Below are the code and all the weights of a small trained network. Each question names an input and a target symbol and asks about switching units off, where a switched-off unit gives its printed mean instead of its output.

import numpy as np


def w(rows, s, z=0):
    codes = np.array(rows[::2]) - 128.0
    scale = np.full(codes.shape[1], s)
    scale[-1] = z or s
    return codes * scale


def norm(h):
    return h / np.sqrt((h * h).mean(-1, keepdims=True) + 1e-5)


def f(y):
    return np.maximum(y, 0)


def softmax(a):
    e = np.exp(a - a.max(-1, keepdims=True))
    return e / e.sum(-1, keepdims=True)


def log_softmax(a):
    a = a - a.max(-1, keepdims=True)
    return a - np.log(np.exp(a).sum(-1, keepdims=True))


def net(x, mask):
    ids = ['αγδεηθλμπτφψω'.index(c) for c in x.split()]
    T = len(ids)
    res = E[ids] + P[:T]
    r = norm(res)
    for j in range(2):
        rows = slice(2 * j, 2 * j + 2)
        q, k, v = (r @ M[0][rows].T for M in (Q, K, V))
        z = softmax(np.where(np.tri(T) > 0, q @ k.T / 2**0.5, -1e9)) @ v
        o = O[0][rows]
        res = res + np.where(mask[j], z, o[:, -1]) @ o[:, :-1]
    y = f(norm(res) @ A[0][:, :-1].T + A[0][:, -1])
    res = res + np.where(mask[2:6], y, B[0][:, -1]) @ B[0][:, :-1]
    return log_softmax(norm(res)[-1] @ U[:, :-1].T + U[:, -1])


Q, K, V, O, A, B = {}, {}, {}, {}, {}, {}
E = w([
[186,78,90,141,227],'α',
[166,131,154,83,139],'γ',
[132,133,42,71,84],'δ',
[164,122,170,92,141],'ε',
[146,81,119,115,140],'η',
[163,76,197,164,90],'θ',
[160,134,169,95,151],'λ',
[157,142,159,100,148],'μ',
[121,54,163,59,251],'π',
[163,125,160,94,139],'τ',
[61,98,188,122,123],'φ',
[188,185,131,146,85],'ψ',
[144,194,87,187,106],'ω',
],0.023)
P = w([
[170,127,132,126,254],'0',
[164,137,146,122,232],'1',
[155,144,150,122,212],'2',
[144,148,157,121,193],'3',
[134,155,157,123,180],'4',
[124,153,155,127,167],'5',
[118,161,162,121,152],'6',
[114,163,159,119,136],'7',
[111,169,155,126,121],'8',
[108,167,151,125,110],'9',
[114,166,146,125,110],'10',
],0.009)
Q[0] = w([
[18,62,49,224,178],'head 1',
[95,92,85,101,126],'head 1',
[154,151,249,83,89],'head 2',
[218,223,227,35,75],'head 2',
],0.015)
K[0] = w([
[173,120,126,108,254],'head 1',
[142,91,93,103,165],'head 1',
[94,125,154,139,31],'head 2',
[87,146,122,153,8],'head 2',
],0.021)
V[0] = w([
[156,113,199,144,70],'head 1',
[99,186,168,84,114],'head 1',
[159,132,192,193,161],'head 2',
[254,170,104,122,115],'head 2',
],0.0099)
O[0] = w([
[149,102,156,227,171,195],'head 1',
[196,93,33,62,240,126],'head 1',
[44,70,69,185,82,254],'head 2',
[186,169,70,176,2,172],'head 2',
],0.0071,0.0061)
A[0] = w([
[130,175,102,157,194,140],'neuron 1',
[6,129,93,120,110,99],'neuron 2',
[124,44,93,94,99,189],'neuron 3',
[159,177,131,98,100,4],'neuron 4',
],0.014,0.0042)
B[0] = w([
[96,92,120,132,55,198],'neuron 1',
[189,97,112,44,217,193],'neuron 2',
[56,205,143,150,185,255],'neuron 3',
[10,106,115,145,124,192],'neuron 4',
],0.013,0.004)
U = w([
[127,52,10,179,197,2],'α',
[208,51,94,79,103,201],'γ',
[125,147,29,67,145,164],'δ',
[107,64,93,101,92,108],'ε',
[83,227,140,174,188,15],'η',
[5,113,161,92,57,17],'θ',
[192,185,79,155,201,149],'λ',
[165,207,223,63,85,160],'μ',
[96,26,153,55,201,141],'π',
[208,156,121,136,175,150],'τ',
[124,134,114,127,139,78],'φ',
[117,72,208,203,108,143],'ψ',
[190,212,97,173,68,187],'ω',
],0.012,0.0044)

Each question gives the input, a string of symbols that net reads in full, and the target symbol t.
The units are the heads (2 rows each of Q, K, V and O) and the neurons (one row each of A and B). Each row of codes is followed by its name. A weight is (code - 128) times the scale printed after its matrix; where a second scale follows, it is the last column's (O, A, B and U).
mask holds one flag per unit, heads first, then neurons. A switched-off unit (its flag False) gives its mean, the last column of its rows in O or B, instead of its output. The means were averaged over made-up inputs and are rounded, as every weight is.
A unit's drop is (log p(t) with every unit on - log p(t) with that unit switched off) / (log p(t) with every unit on - log p(t) with every unit switched off).
The circuit of an input: a set's keep is (log p(t) with only the set's units on - log p(t) with every unit switched off) / (log p(t) with every unit on - log p(t) with every unit switched off). Starting from all 6 units, units are removed one at a time, each time the one whose removal leaves the highest keep (on an exact tie, the one counted first), for as long as the keep stays at least 0.8.
units of the circuit, in order: the units of the circuit, biggest drop first
most important unit: the unit with the biggest drop
k most important neurons: the k neurons with the biggest drops, biggest first
heads that matter: for each layer, one digit per head in row order, 1 if its drop is at least 0.15 and else 0, layers parted by /
drop when u is switched off: that unit's drop, to one decimal
input μ π λ λ η λ θ λ η ε, target ψ: heads that matter => 10
input λ γ η γ η η τ, target λ: units of the circuit, in order => head 1; head 2
input ω ω ω ε, target θ: units of the circuit, in order => neuron 4; head 1; head 2
input ω η λ μ γ, target θ: most important unit => neuron 4
input λ τ ω μ λ μ, target θ: heads that matter => 10
input λ λ γ θ ψ γ λ, target ω: heads that matter => 01
input θ γ φ τ ψ τ φ η φ, target π: heads that matter => 00
input φ η θ δ γ, target μ: units of the circuit, in order => head 2; neuron 2
input ψ λ μ δ θ λ θ λ ε, target ψ: 2 most important neurons => neuron 3; neuron 2
input π λ π μ ω τ, target θ: heads that matter => 11
input δ λ ω λ φ τ π η φ π γ, target π: heads that matter => 01
input θ τ π φ φ λ ω π λ, target θ: 2 most important neurons => neuron 4; neuron 3
input τ λ γ η λ, target γ: 2 most important neurons => neuron 3; neuron 1
input λ λ π δ δ τ, target μ: units of the circuit, in order => head 2
input λ γ η λ τ ω τ, target θ: drop when head 2 is switched off => 0.2
input π γ ε, target τ: drop when head 2 is switched off => 0.7
input δ γ ω λ ε φ φ φ η, target η: drop when neuron 2 is switched off => 0.0
input φ φ λ λ θ θ γ, target ψ: 2 most important neurons => neuron 3; neuron 2
